Below are the code and all the weights of a small trained network. Each question names an input and a class and asks about switching units off, where a switched-off unit gives its printed mean instead of its output.

import numpy as np


def w(rows, s, z=0):
    codes = np.array(rows[::2]) - 128.0
    scale = np.full(codes.shape[1], s)
    scale[-1] = z or s
    return codes * scale


def norm(h):
    return h / np.sqrt((h * h).mean(-1, keepdims=True) + 1e-5)


def f(y):
    return np.maximum(y, 0)


def log_softmax(a):
    a = a - a.max(-1, keepdims=True)
    return a - np.log(np.exp(a).sum(-1, keepdims=True))


def net(x, mask):
    res = np.array(x, float).reshape(1, 7) / 4 @ E
    u = 0
    for l in range(3):
        y = f(norm(res) @ A[l][:, :-1].T + A[l][:, -1])
        res = res + np.where(mask[u : u + 8], y, B[l][:, -1]) @ B[l][:, :-1]
        u += 8
    return log_softmax(norm(res)[-1] @ U[:, :-1].T + U[:, -1])


A, B = {}, {}
E = w([
[95,159,92,73,55,172,153,101,124,141,133,133],'x0',
[144,136,161,138,109,102,163,104,218,105,128,230],'x1',
[41,2,154,212,203,43,166,149,62,131,81,122],'x2',
[108,161,142,63,178,133,247,116,123,73,98,108],'x3',
[190,88,72,68,165,166,152,230,227,124,100,168],'x4',
[136,131,155,207,76,138,163,233,194,150,121,39],'x5',
[102,150,209,109,121,129,114,208,86,110,81,175],'x6',
],0.0085)
A[0] = w([
[152,218,165,152,137,112,161,126,150,88,123,65,3],'L0N1',
[158,109,121,213,104,135,78,132,175,132,139,235,56],'L0N2',
[113,179,110,96,143,144,124,33,54,114,125,176,94],'L0N3',
[168,83,78,213,123,118,26,45,170,153,148,159,130],'L0N4',
[104,176,98,104,8,163,88,120,97,153,143,46,189],'L0N5',
[154,182,119,150,159,147,170,112,151,86,111,89,134],'L0N6',
[113,74,132,170,158,116,122,133,42,150,134,74,37],'L0N7',
[150,109,119,91,181,137,62,214,72,114,109,95,163],'L0N8',
],0.014,0.0026)
B[0] = w([
[184,107,74,173,168,123,124,84,109,157,219,89,170],'L0N1',
[90,88,90,121,77,101,95,117,206,211,127,89,190],'L0N2',
[116,103,196,44,115,61,82,86,115,74,121,171,210],'L0N3',
[167,69,180,129,169,213,144,150,127,172,220,56,214],'L0N4',
[150,194,93,158,155,138,180,190,159,249,184,52,249],'L0N5',
[114,114,107,130,68,117,174,146,153,163,150,78,164],'L0N6',
[77,100,88,159,150,91,60,112,151,82,65,96,203],'L0N7',
[180,134,174,99,168,196,145,130,93,178,163,153,185],'L0N8',
],0.012,0.015)
A[1] = w([
[89,114,66,246,168,160,143,149,103,67,47,115,4],'L1N1',
[143,175,115,62,91,132,199,94,91,87,145,194,23],'L1N2',
[154,167,192,239,58,172,85,58,106,132,165,152,165],'L1N3',
[194,212,124,139,91,21,146,149,153,130,126,124,30],'L1N4',
[159,120,59,49,177,170,178,165,159,50,128,103,147],'L1N5',
[126,85,86,148,113,154,83,195,128,144,77,90,10],'L1N6',
[145,211,141,131,143,188,224,232,92,102,85,148,127],'L1N7',
[140,130,197,90,122,208,88,128,133,61,148,147,59],'L1N8',
],0.014,0.0024)
B[1] = w([
[87,213,72,246,179,127,163,112,98,88,126,168,218],'L1N1',
[161,177,117,197,86,107,136,70,77,102,73,210,197],'L1N2',
[122,101,153,89,183,128,195,181,196,131,163,62,177],'L1N3',
[110,159,104,101,101,209,139,95,121,47,185,129,223],'L1N4',
[136,114,154,132,139,129,126,187,201,230,111,108,211],'L1N5',
[173,165,117,115,172,150,114,104,77,86,82,162,253],'L1N6',
[165,88,39,144,130,147,113,137,141,143,233,118,200],'L1N7',
[176,125,157,162,143,37,196,145,100,87,91,137,194],'L1N8',
],0.013,0.0065)
A[2] = w([
[61,181,161,168,201,167,156,141,146,223,188,99,250],'L2N1',
[73,167,173,103,46,105,137,174,253,145,81,153,40],'L2N2',
[137,228,201,177,80,143,186,99,131,146,165,31,199],'L2N3',
[136,195,86,226,68,175,100,159,71,79,131,118,45],'L2N4',
[176,132,167,74,203,166,50,223,64,176,66,144,144],'L2N5',
[166,91,91,108,156,117,139,163,209,155,104,200,165],'L2N6',
[107,123,147,115,99,97,20,157,83,131,111,47,168],'L2N7',
[37,76,113,149,177,111,80,126,27,107,113,62,122],'L2N8',
],0.014,0.0027)
B[2] = w([
[207,134,43,106,122,19,134,219,101,133,132,176,250],'L2N1',
[118,123,193,78,178,113,186,166,158,28,13,149,149],'L2N2',
[106,61,105,142,131,245,58,129,127,232,159,137,211],'L2N3',
[104,99,78,188,87,101,142,191,186,125,68,191,156],'L2N4',
[168,78,58,143,82,49,151,91,133,207,192,127,167],'L2N5',
[100,144,138,139,73,219,132,140,153,182,56,50,165],'L2N6',
[157,89,142,35,167,188,234,124,147,107,124,140,153],'L2N7',
[57,135,229,151,97,188,128,111,175,38,208,33,179],'L2N8',
],0.012,0.023)
U = w([
[86,156,85,248,167,116,133,187,120,78,134,102,77],'0',
[186,85,76,126,129,148,151,208,168,238,162,81,205],'1',
[125,145,147,86,95,162,153,173,185,143,21,148,107],'2',
[115,201,111,117,100,179,96,87,81,148,155,153,40],'3',
[165,145,158,117,111,58,144,86,68,119,84,210,96],'4',
[86,79,199,119,149,125,125,99,120,76,187,82,186],'5',
[120,185,100,89,131,185,68,195,119,126,138,154,3],'6',
],0.014,0.0046)

Each question gives the input, the list of numbers given to net, and the class t.
The units are the neurons (one row each of A and B). Each row of codes is followed by its name. A weight is (code - 128) times the scale printed after its matrix; where a second scale follows, it is the last column's (A, B and U).
mask holds one flag per neuron, layer by layer. A switched-off neuron (its flag False) gives its mean, the last column of its row in B, instead of its output. The means were averaged over made-up inputs and are rounded, as every weight is.
A unit's drop is (log p(t) with every unit on - log p(t) with that unit switched off) / (log p(t) with every unit on - log p(t) with every unit switched off).
The circuit of an input: a set's keep is (log p(t) with only the set's units on - log p(t) with every unit switched off) / (log p(t) with every unit on - log p(t) with every unit switched off). Starting from the 12 units with the biggest drops (on a tie, the unit counted first), units are removed one at a time, each time the one whose removal leaves the highest keep (on an exact tie, the one counted first), for as long as the keep stays at least 0.8.
circuit, biggest first: the units of the circuit, biggest drop first
unit that matters most: the unit with the biggest drop
k most important neurons: the k neurons with the biggest drops, biggest first
top k neurons in layer l: the k neurons of layer l with the biggest drops, biggest first
drop of u: that unit's drop, to one decimal
input [-4,4,-5,3,-4,-6,-5], class 5: circuit, biggest first : L0N3
input [7,8,3,-1,-8,-2,1], class 4: circuit, biggest first : L0N3, L0N5
input [3,-5,4,0,2,7,-3], class 0: 3 most important neurons : L0N7, L1N1, L0N4
input [0,-3,7,7,1,-3,2], class 0: circuit, biggest first : L1N1, L0N7, L0N4
input [1,-8,3,4,-1,-2,-7], class 5: circuit, biggest first : L2N8, L0N7
input [-4,2,3,-3,-5,-1,-4], class 5: circuit, biggest first : L0N5, L2N8
input [-7,2,6,6,2,-6,-4], class 5: 3 most important neurons : L0N5, L2N8, L2N1
input [2,-3,8,-3,-2,2,-7], class 0: circuit, biggest first : L1N1, L0N7
input [-7,5,0,8,-8,-3,-1], class 5: 2 most important neurons : L2N1, L0N1
input [-7,-8,7,5,-1,-4,6], class 0: 4 most important neurons : L1N1, L0N7, L0N3, L0N4
input [5,-4,5,-4,4,4,0], class 0: 4 most important neurons : L0N7, L0N4, L1N1, L0N3
input [2,7,5,-8,4,5,8], class 2: 3 most important neurons : L0N2, L2N2, L0N5
input [-3,8,1,5,8,2,-5], class 2: 3 most important neurons : L0N5, L2N2, L0N4
input [-8,-7,6,0,4,2,7], class 0: most important neuron : L0N7
input [8,3,5,4,3,-3,5], class 4: 2 most important neurons : L0N5, L1N2
input [-5,5,-5,5,-4,-3,-2], class 4: 3 most important neurons : L0N3, L0N5, L1N2
input [1,8,3,1,-7,1,7], class 2: top 3 neurons in layer 0 : L0N5, L0N4, L0N7
input [1,8,-3,-8,3,6,5], class 2: top 2 neurons in layer 0 : L0N2, L0N5
input [-3,2,-4,-4,-5,-8,-3], class 5: top 2 neurons in layer 0 : L0N3, L0N5
input [-2,5,2,-3,-1,-5,8], class 2: unit that matters most : L0N2
input [2,-5,2,5,-8,-2,-2], class 5: drop of L2N6 : 0.0
input [4,8,-8,0,6,-8,-1], class 2: drop of L2N6 : 0.1
input [-7,-7,-7,3,-1,-7,5], class 4: drop of L0N3 : 0.4
input [4,-3,5,-1,-2,8,-8], class 0: drop of L1N1 : 0.3
